Below are the code and all the weights of a small trained network. Each question names an input and a class and asks about switching units off, where a switched-off unit gives its printed mean instead of its output.

import numpy as np


def w(rows, s, z=0):
    codes = np.array(rows[::2]) - 128.0
    scale = np.full(codes.shape[1], s)
    scale[-1] = z or s
    return codes * scale


def norm(h):
    return h / np.sqrt((h * h).mean(-1, keepdims=True) + 1e-5)


def f(y):
    return y / 2 * (1 + np.tanh(0.7978845608 * (y + 0.044715 * y**3)))


def log_softmax(a):
    a = a - a.max(-1, keepdims=True)
    return a - np.log(np.exp(a).sum(-1, keepdims=True))


def net(x, mask):
    res = np.array(x, float).reshape(1, 4) / 4 @ E
    u = 0
    for l in range(3):
        y = f(norm(res) @ A[l][:, :-1].T + A[l][:, -1])
        res = res + np.where(mask[u : u + 5], y, B[l][:, -1]) @ B[l][:, :-1]
        u += 5
    return log_softmax(norm(res)[-1] @ U[:, :-1].T + U[:, -1])


A, B = {}, {}
E = w([
[188,120,140,219,52,179,149,128,157],'x0',
[164,113,150,97,132,117,160,106,134],'x1',
[61,132,254,110,141,163,225,180,133],'x2',
[133,146,104,129,162,175,115,127,136],'x3',
],0.0095)
A[0] = w([
[250,98,88,183,32,174,112,158,137,67],'L0N0',
[181,186,180,199,62,112,77,78,254,11],'L0N1',
[227,58,115,217,136,78,75,106,106,249],'L0N2',
[81,109,170,142,145,170,145,109,130,75],'L0N3',
[127,121,188,145,109,77,98,125,149,95],'L0N4',
],0.0058,0.0017)
B[0] = w([
[89,203,97,95,129,186,130,143,173,254],'L0N0',
[114,98,165,140,67,206,108,133,184,191],'L0N1',
[103,254,95,92,98,152,100,95,149,253],'L0N2',
[153,53,76,76,130,66,184,191,64,151],'L0N3',
[172,136,40,132,214,150,116,173,96,129],'L0N4',
],0.0093,0.0049)
A[1] = w([
[138,158,158,136,145,168,89,104,98,123],'L1N0',
[87,155,115,121,130,132,70,64,161,117],'L1N1',
[176,123,215,255,114,195,192,197,189,3],'L1N2',
[147,124,162,182,79,143,215,133,141,69],'L1N3',
[161,203,132,134,169,93,98,71,76,151],'L1N4',
],0.0067,0.0046)
B[1] = w([
[127,84,134,102,94,67,139,101,129,148],'L1N0',
[178,145,137,130,115,57,171,121,118,252],'L1N1',
[124,8,106,173,101,82,141,99,69,242],'L1N2',
[118,92,132,163,135,176,49,135,116,187],'L1N3',
[116,59,177,158,180,129,63,119,172,224],'L1N4',
],0.011,0.0037)
A[2] = w([
[118,128,51,128,101,90,87,124,184,236],'L2N0',
[122,176,164,61,195,142,193,224,100,118],'L2N1',
[166,167,104,127,150,43,74,88,74,4],'L2N2',
[157,142,146,112,199,71,52,103,198,35],'L2N3',
[182,75,151,253,119,197,204,137,134,69],'L2N4',
],0.008,0.0027)
B[2] = w([
[183,118,203,85,178,184,133,82,135,255],'L2N0',
[101,157,157,125,148,131,126,204,181,225],'L2N1',
[125,50,5,111,182,39,197,141,78,202],'L2N2',
[187,112,111,140,88,89,135,114,68,238],'L2N3',
[84,101,94,178,76,118,109,74,100,224],'L2N4',
],0.012,0.0058)
U = w([
[186,99,38,77,176,15,135,85,49,30],'0',
[46,137,165,100,162,100,155,255,142,251],'1',
[149,213,83,147,84,205,99,54,211,193],'2',
[35,34,105,237,16,153,133,107,59,31],'3',
],0.01,0.0016)

Each question gives the input, the list of numbers given to net, and the class t.
The units are the neurons (one row each of A and B). Each row of codes is followed by its name. A weight is (code - 128) times the scale printed after its matrix; where a second scale follows, it is the last column's (A, B and U).
mask holds one flag per neuron, layer by layer. A switched-off neuron (its flag False) gives its mean, the last column of its row in B, instead of its output. The means were averaged over made-up inputs and are rounded, as every weight is.
A unit's drop is (log p(t) with every unit on - log p(t) with that unit switched off) / (log p(t) with every unit on - log p(t) with every unit switched off).
The circuit of an input: a set's keep is (log p(t) with only the set's units on - log p(t) with every unit switched off) / (log p(t) with every unit on - log p(t) with every unit switched off). Starting from the 12 units with the biggest drops (on a tie, the unit counted first), units are removed one at a time, each time the one whose removal leaves the highest keep (on an exact tie, the one counted first), for as long as the keep stays at least 0.8.
units of the circuit, in order: the units of the circuit, biggest drop first
unit that matters most: the unit with the biggest drop
k most important neurons: the k neurons with the biggest drops, biggest first
k most important neurons of layer l: the k neurons of layer l with the biggest drops, biggest first
input [1,6,8,3], class 3: units of the circuit, in order : (L1N2, L2N4)
input [1,-2,-6,-6], class 2: units of the circuit, in order : (L0N2)
input [1,0,8,-3], class 3: 4 most important neurons : (L0N2, L1N2, L2N4, L0N0)
input [-6,-4,1,-4], class 1: units of the circuit, in order : (L2N1, L1N2)
input [0,2,1,-4], class 1: 3 most important neurons : (L0N1, L1N2, L0N2)
input [-6,6,1,1], class 1: 2 most important neurons : (L2N1, L0N2)
input [1,0,8,-4], class 3: 3 most important neurons : (L0N2, L1N2, L2N4)
input [-4,5,1,-2], class 1: 2 most important neurons : (L0N2, L2N1)
input [1,-6,-5,-3], class 2: 2 most important neurons of layer 0 : (L0N0, L0N2)
input [6,6,0,-5], class 2: 2 most important neurons of layer 0 : (L0N0, L0N2)
input [1,6,6,-7], class 3: 3 most important neurons : (L0N2, L2N4, L1N3)
input [-5,4,1,-1], class 1: 2 most important neurons : (L0N2, L2N1)
input [0,-5,3,-4], class 1: 2 most important neurons of layer 0 : (L0N1, L0N3)
input [1,7,2,4], class 3: unit that matters most : L0N2
input [4,-7,0,-7], class 2: 2 most important neurons : (L0N0, L0N2)
